[112 193 132  93] : fus
[193 112 126 114] : rin
[185 112 124 121] : kov
chg rin: [193 112 127 114] | 3, [126]
both rin kov:  | [112]
chg rin: [193 113 126 114] | 2, [112]
chg kov: [185 111 124 121] | 2, [112]
both fus kov:  | [112]
find: [193 112] | rin
chg fus: [113 193 132  93] | 1, [112]

[121  98 130 154 147 123  68 143 123  94 133 140 115 191 102  89 110 117
  63 135 126 139 120 128 128 138 116 117 133 120 128 128 117  86 112 127
 100  83 112 109 128 128  89 140 168 106 128  97 137 115 160  99 139 125
 151 115 149 156 101 138 115 124 158 127] = san
[124 122 128 133 131 128 118 131 128 123 129 128 126 140 123 120 125 129
 115 129 128 131 127 134 126 128 125 127 128 127 124 130 127 121 125 125
 124 119 126 121 127 125 122 130 135 122 125 122 127 126 135 124 132 126
 132 124 131 132 121 129 126 125 130 126] = Busip
[123 125 129 133 131 126 128 130 128 125 128 129 125 134 126 121 129 131
 121 130 127 131 128 131 127 129 127 127 133 127 126 130 128 123 127 125
 127 126 126 123 128 128 126 131 132 123 128 126 125 127 132 128 131 128
 125 124 130 132 123 130 126 126 125 128] = Vipa
find: [124 122 128 133 131 128 118 131 128 123 129 128 126 140 123 120 125 129
 115 129 128 131 127 134 126 128 125 127 128 127 124 130 127 121 125 125
 124 119 126 121 127 125 122 130 135 122 125 122 127 126 135 124 132 126
 132 124 131 132 121 129 126 125 130 126] | Busip
find: [123 125 129 133 131 126 128 130 128 125 128 129 125 134 126 121 129 131
 121 130 127 131 128 131 127 129 127 127 133 127 126 130 128 123 127 125
 127 126 126 123 128 128 126 131 132 123 128 126 125 127 132 128 131 128
 125 124 130 132 123 130 126 126 125 128] | Vipa
chg Busip: [124 122 128 133 131 128 118 131 128 123 129 128 126 140 123 120 125 129
 115 129 128 131 127 134 126 128 125 127 128 127 124 130 127 121 125 125
 124 119 126 121 127 125 122 130 135 121 125 122 127 126 135 124 132 126
 132 124 131 132 121 129 126 125 130 126] | 46, [122]
chg Vipa: [123 125 129 133 131 126 128 130 128 125 128 129 125 134 126 121 129 131
 121 130 127 131 128 131 126 129 127 127 133 127 126 130 128 123 127 125
 127 126 126 123 128 128 126 131 132 123 128 126 125 127 132 128 131 128
 125 124 130 132 123 130 126 126 125 128] | 25, [127]

[124 129 116 140 120 123 133 112 106 129 139  96 150 115 123 120 102 121
 169 151 166 141 139  85 105 135 144  96 125 124 162 120 126 146 145 113
  81 144 124 124 128 116 137 141 143 133 130 114 124 114 122 120 203] = soke
[ 93 129 144 122 136 114 133 112  98 121 139  96 110 115  81 122  95 122
 113 151 149 146 139 106  92 135 168  97 140 146  87 123 126 124 116 108
 131 144 102 103 143 174 123 153 111 128 130 114 123  96 137 120 183] = ganeb
[144 156 144 140 145 120 133 138 106  86 139  96 110 115 115 128  95 122
 136 151 149 141 151  95  85 135 109 138  92 124 156  97  94 109 160 110
 124 131 116 124 128 123 111 102 111 128 101 114 124 114 107 142 183] = Zuli
[124 129 102 163 136 180 133 112 106 121 137  96 132 115 162 150 102 122
 136 151 149 141 139  96 135 135 144 109 124  72 156 120 126 118 173 117
  80 151 108 124 108 123 135 141 133 121 130 109 124 108 122 108 183] = Posi
[124 134 158 140 136 120 133 112 106  72 139  96  82 115 115 122 102 122
 136 149 149 169 139  96  92 136 138 109 125 101 156  89 146 118 160 113
 106 144 116 124 112  98  94 141 111 144 109 114 124 122 122 120 144] = Mivek
[ 79 129 204 114 136 120 118 112 106 121 143 102  65 112  87 115 102 122
 134 151 149 163 139  96  92 135 144 106 156 170 140 120 127 112 113 113
 124 144 110 124 128 124 112 164 111 128 144 114 124  40 122 120 183] = sifi
[112 108 124 151 136 162 133 112 106 122 139  96 110 115 131 161 102 122
 136 156 149 125 150  96 110 135 144 140 125 101 200 136 126 152 160 100
  76 144 118 173 110 123 132 141 149 111 130 114 124 114 122 120 183] = mupo
[124 129 137 161 136 118 133 112 136 121  86  96 110 118 112 103 102  95
 136 145 149 124 130 121  92 135 135 109 140 163 156 120  82 129 160 126
 191 144 116 124  86 123 112 141 111 128 157 114 132 134  66 120 183] = Tilet
[124 129 116 140 120 123 133 112 106 129 139  96 150 115 123 120 102 121
 169 151 166 141 139  85 105 135 144  96 125 124 162 120 126 146 145 113
  81 144 124 124 128 116 137 141 143 133 130 114 106  93 122 151 183] = Delu
[131 129 144 114 154 120 133 144 106 109 139  96 110 123 131 122 102 126
 136 162 149 115 147  96  91 158 138 157  88 124 156 120 135  99 160 118
 124 144 116 101 133 123  88  93 111 142 130 114 138 140 111 120 183] = bur
find: [138 109] | Mivek
chg mupo: [112 108 123 151 136 162 133 112 106 122 139  96 110 115 131 161 102 122
 136 156 149 125 150  96 110 135 144 140 125 101 200 136 126 152 160 100
  76 144 118 173 110 123 132 141 149 111 130 114 124 114 122 120 183] | 3, [124]
chg Zuli: [144 156 144 140 145 120 133 138 106  86 139  96 110 115 115 128  95 122
 136 151 149 141 151  95  85 135 109 138  92 124 156  97  94 109 159 110
 124 131 116 124 128 123 111 102 111 128 101 114 124 114 107 142 183] | 35, [160]

